Below is a small trained network, with its code and all its weights. Each question gives an input and a target symbol and asks what happens when units are switched off, that is, made to give their printed mean instead of their output.

import numpy as np


def w(rows, s, z=0):
    codes = np.array(rows[::2]) - 128.0
    scale = np.full(codes.shape[1], s)
    scale[-1] = z or s
    return codes * scale


def f(y):
    return y / 2 * (1 + np.tanh(0.7978845608 * (y + 0.044715 * y**3)))


def softmax(a):
    e = np.exp(a - a.max(-1, keepdims=True))
    return e / e.sum(-1, keepdims=True)


def log_softmax(a):
    a = a - a.max(-1, keepdims=True)
    return a - np.log(np.exp(a).sum(-1, keepdims=True))


def net(x, mask):
    ids = ['ΓΘΣΦΨΩαβδεζημπ'.index(c) for c in x.split()]
    T = len(ids)
    res = E[ids] + P[:T]
    u = 0
    for l in range(2):
        r = res
        for j in range(2):
            rows = slice(2 * j, 2 * j + 2)
            q, k, v = (r @ M[l][rows].T for M in (Q, K, V))
            z = softmax(np.where(np.tri(T) > 0, q @ k.T / 2**0.5, -1e9)) @ v
            o = O[l][rows]
            res = res + np.where(mask[u + j], z, o[:, -1]) @ o[:, :-1]
        u += 2
        y = f(res @ A[l][:, :-1].T + A[l][:, -1])
        res = res + np.where(mask[u : u + 4], y, B[l][:, -1]) @ B[l][:, :-1]
        u += 4
    return log_softmax(res[-1] @ U[:, :-1].T + U[:, -1])


Q, K, V, O, A, B = {}, {}, {}, {}, {}, {}
E = w([
[95,68,75,143,147,7,74,132,96,103],'Γ',
[201,125,142,153,78,103,179,163,180,29],'Θ',
[102,169,55,88,165,143,75,132,92,135],'Σ',
[145,72,133,108,42,125,56,167,113,127],'Φ',
[165,213,88,171,189,61,138,159,127,128],'Ψ',
[151,136,73,83,96,104,160,153,95,2],'Ω',
[217,134,148,98,177,56,49,124,174,131],'α',
[108,191,160,224,136,36,52,166,112,192],'β',
[83,112,147,40,122,204,130,131,143,27],'δ',
[180,158,162,69,159,208,71,130,202,106],'ε',
[164,117,149,115,12,156,81,163,80,183],'ζ',
[18,88,147,185,100,39,146,126,48,167],'η',
[116,220,106,122,112,215,131,164,78,161],'μ',
[129,76,209,118,151,46,164,111,174,97],'π',
],0.0099)
P = w([
[124,81,36,182,102,122,88,181,194,109],'0',
[102,119,72,138,56,90,48,131,188,97],'1',
[161,111,120,179,142,134,97,207,111,71],'2',
[128,172,106,100,62,86,91,78,135,106],'3',
[149,126,181,118,197,131,66,156,68,112],'4',
[122,179,175,39,135,90,166,254,113,150],'5',
[156,219,176,50,74,88,120,22,80,123],'6',
[181,175,244,91,202,135,133,140,2,115],'7',
[170,234,229,20,121,76,177,137,65,163],'8',
],0.0086)
Q[0] = w([
[96,126,101,106,113,126,161,121,174,171],'L0H1',
[133,76,97,163,165,172,178,110,137,155],'L0H1',
[104,144,82,169,68,143,122,4,185,132],'L0H2',
[166,47,130,219,201,198,123,147,83,105],'L0H2',
],0.016)
K[0] = w([
[140,93,93,163,159,137,101,145,126,115],'L0H1',
[128,120,80,146,110,110,101,134,174,101],'L0H1',
[106,112,103,122,130,119,137,248,187,144],'L0H2',
[105,157,80,149,67,126,114,2,189,127],'L0H2',
],0.018)
V[0] = w([
[76,254,79,182,240,85,146,117,152,124],'L0H1',
[128,150,118,28,165,230,130,110,170,26],'L0H1',
[122,164,112,151,35,154,228,168,112,73],'L0H2',
[47,50,87,67,148,45,135,62,77,59],'L0H2',
],0.0086)
O[0] = w([
[201,40,172,149,35,169,122,170,83,124,2],'L0H1',
[103,209,154,185,34,95,124,149,160,105,140],'L0H1',
[111,101,136,81,138,117,160,250,154,191,15],'L0H2',
[158,143,90,112,35,102,182,74,165,181,215],'L0H2',
],0.011,0.0014)
A[0] = w([
[133,159,45,137,106,201,123,158,91,140,207],'L0N1',
[164,144,130,35,113,254,162,132,220,44,163],'L0N2',
[159,139,138,77,111,158,105,119,124,100,254],'L0N3',
[90,120,134,109,163,126,129,129,175,133,141],'L0N4',
],0.0079,0.0053)
B[0] = w([
[74,115,105,73,101,119,69,111,96,120,170],'L0N1',
[108,70,128,162,162,105,101,111,118,254,181],'L0N2',
[173,108,128,151,173,69,115,129,47,124,255],'L0N3',
[124,118,124,143,181,113,150,160,145,123,143],'L0N4',
],0.0091,0.0062)
Q[1] = w([
[171,136,128,78,117,225,122,131,192,76],'L1H1',
[205,167,127,136,136,1,84,121,102,128],'L1H1',
[171,170,66,130,107,168,127,174,143,112],'L1H2',
[142,169,141,144,104,17,73,185,55,159],'L1H2',
],0.0098)
K[1] = w([
[101,95,2,188,109,159,46,149,154,153],'L1H1',
[93,142,247,113,137,136,166,89,96,177],'L1H1',
[87,83,170,171,132,189,112,96,197,153],'L1H2',
[155,222,199,80,143,171,139,112,71,195],'L1H2',
],0.008)
V[1] = w([
[181,239,74,77,127,167,54,174,47,182],'L1H1',
[254,147,182,65,153,52,142,142,184,50],'L1H1',
[82,116,117,156,140,121,39,122,146,184],'L1H2',
[58,171,41,36,67,215,103,140,35,83],'L1H2',
],0.0067)
O[1] = w([
[97,47,93,239,156,82,106,87,205,143,221],'L1H1',
[100,151,34,126,105,229,59,165,126,170,255],'L1H1',
[136,172,168,128,138,187,139,82,104,147,232],'L1H2',
[254,166,138,169,163,119,153,179,178,133,140],'L1H2',
],0.009,0.0043)
A[1] = w([
[187,164,161,131,165,152,98,28,70,5,106],'L1N1',
[105,175,113,116,48,62,161,114,187,140,75],'L1N2',
[147,174,95,142,22,158,124,1,71,146,136],'L1N3',
[214,53,60,98,73,139,179,54,143,171,4],'L1N4',
],0.0071,0.0035)
B[1] = w([
[28,116,205,146,86,130,216,123,142,254,229],'L1N1',
[51,92,113,123,132,42,145,141,74,63,165],'L1N2',
[151,83,147,123,129,229,164,175,234,54,254],'L1N3',
[113,138,225,13,139,41,90,115,179,55,161],'L1N4',
],0.0065,0.0078)
U = w([
[163,110,153,125,116,130,133,106,205,75,77],'Γ',
[111,166,168,41,131,209,121,217,109,138,214],'Θ',
[220,154,171,196,117,110,151,133,157,152,200],'Σ',
[133,204,41,141,191,105,159,34,133,159,213],'Φ',
[153,52,117,146,104,119,74,117,52,121,63],'Ψ',
[105,84,85,105,77,97,174,196,192,234,22],'Ω',
[69,108,134,195,76,162,124,89,165,158,159],'α',
[139,82,165,97,158,102,189,87,59,163,129],'β',
[113,154,101,151,76,62,118,142,119,82,139],'δ',
[81,187,212,159,104,87,104,117,101,81,84],'ε',
[108,151,100,124,221,134,154,132,152,82,81],'ζ',
[162,119,162,67,148,101,123,80,115,128,2],'η',
[154,83,181,160,150,139,93,213,130,52,25],'μ',
[129,112,1,130,80,202,92,107,138,119,233],'π',
],0.0071,0.0033)

Each question gives the input, a string of symbols that net reads in full, and the target symbol t.
The units are the heads (2 rows each of Q, K, V and O) and the neurons (one row each of A and B). Each row of codes is followed by its name. A weight is (code - 128) times the scale printed after its matrix; where a second scale follows, it is the last column's (O, A, B and U).
mask holds one flag per unit, layer by layer, with each layer's heads first. A switched-off unit (its flag False) gives its mean, the last column of its rows in O or B, instead of its output. The means were averaged over made-up inputs and are rounded, as every weight is.
A unit's drop is (log p(t) with every unit on - log p(t) with that unit switched off) / (log p(t) with every unit on - log p(t) with every unit switched off).
The circuit of an input: a set's keep is (log p(t) with only the set's units on - log p(t) with every unit switched off) / (log p(t) with every unit on - log p(t) with every unit switched off). Starting from all 12 units, units are removed one at a time, each time the one whose removal leaves the highest keep (on an exact tie, the one counted first), for as long as the keep stays at least 0.8.
circuit, biggest first: the units of the circuit, biggest drop first
most important unit: the unit with the biggest drop
top k neurons: the k neurons with the biggest drops, biggest first
top k neurons in layer l: the k neurons of layer l with the biggest drops, biggest first
heads that matter: for each layer, one digit per head in row order, 1 if its drop is at least 0.15 and else 0, layers parted by /
input Ω Φ α Γ ε α π α Ψ, target Θ: heads that matter => 00 / 10
input π Θ δ Φ, target δ: top 3 neurons => [L1N2 L1N1 L0N2]
input ε δ Θ ζ α, target Φ: circuit, biggest first => [L0H1]
input π α π Θ α, target Θ: heads that matter => 01 / 10
input Γ Θ Ψ Γ α, target Γ: circuit, biggest first => [L0H2 L1N4 L1N3]
input Φ η α, target η: circuit, biggest first => [L0H2 L0H1 L1N4]
input Φ ε ε π β Θ α η, target α: heads that matter => 01 / 01
input Γ Ψ Γ Γ α α Σ, target α: heads that matter => 01 / 00
input δ η Γ, target β: circuit, biggest first => [L1H1 L0H1]
input β δ Γ α ε ζ Ω Γ, target Φ: heads that matter => 10 / 00
input Θ ζ Θ α Φ, target α: circuit, biggest first => [L0H2 L1N1 L1H2]
input μ Ω Φ ε α ε ζ, target Φ: heads that matter => 10 / 10
input β α η α π Θ ζ Ψ, target ζ: heads that matter => 11 / 00
input η Ψ α Θ μ Γ, target μ: circuit, biggest first => [L0H2 L0H1]
input Σ Ω Θ Ω Φ ζ δ Φ, target δ: top 3 neurons => [L1N2 L0N2 L1N1]
input μ π α ζ Φ α α μ, target α: most important unit => L0H2
input ε α ζ Ω π Γ Ω η Γ, target η: circuit, biggest first => [L0H1 L0H2 L1N4]
input Θ β β π ζ Ω μ Φ, target μ: circuit, biggest first => [L0H2 L1H2]
input Φ β ζ π Ψ, target π: heads that matter => 01 / 10
input ε η ε α Γ β Ω, target β: heads that matter => 11 / 00
input ζ α Θ α α Σ, target π: heads that matter => 00 / 10
input η Γ ε Γ Φ ζ π α, target Θ: top neuron in layer 0 => [L0N4]
input Ω α Ω, target α: circuit, biggest first => [L0H2 L1N1]
input ζ β π ζ μ Φ δ α Θ, target α: heads that matter => 01 / 00
input δ ζ Ψ ε Ω ζ Φ Ω, target Φ: circuit, biggest first => [L0H1 L1N3]
input Ω Σ β π Ω, target Θ: heads that matter => 00 / 10
input Ω η Σ Ω α β α, target Ψ: circuit, biggest first => [L0H1 L1H1 L0N3]
input Ω δ μ α Θ, target Σ: top neuron => [L0N1]
input α Ω Θ, target Ω: heads that matter => 01 / 00
input Φ α μ Ω Ψ η α, target η: heads that matter => 11 / 00
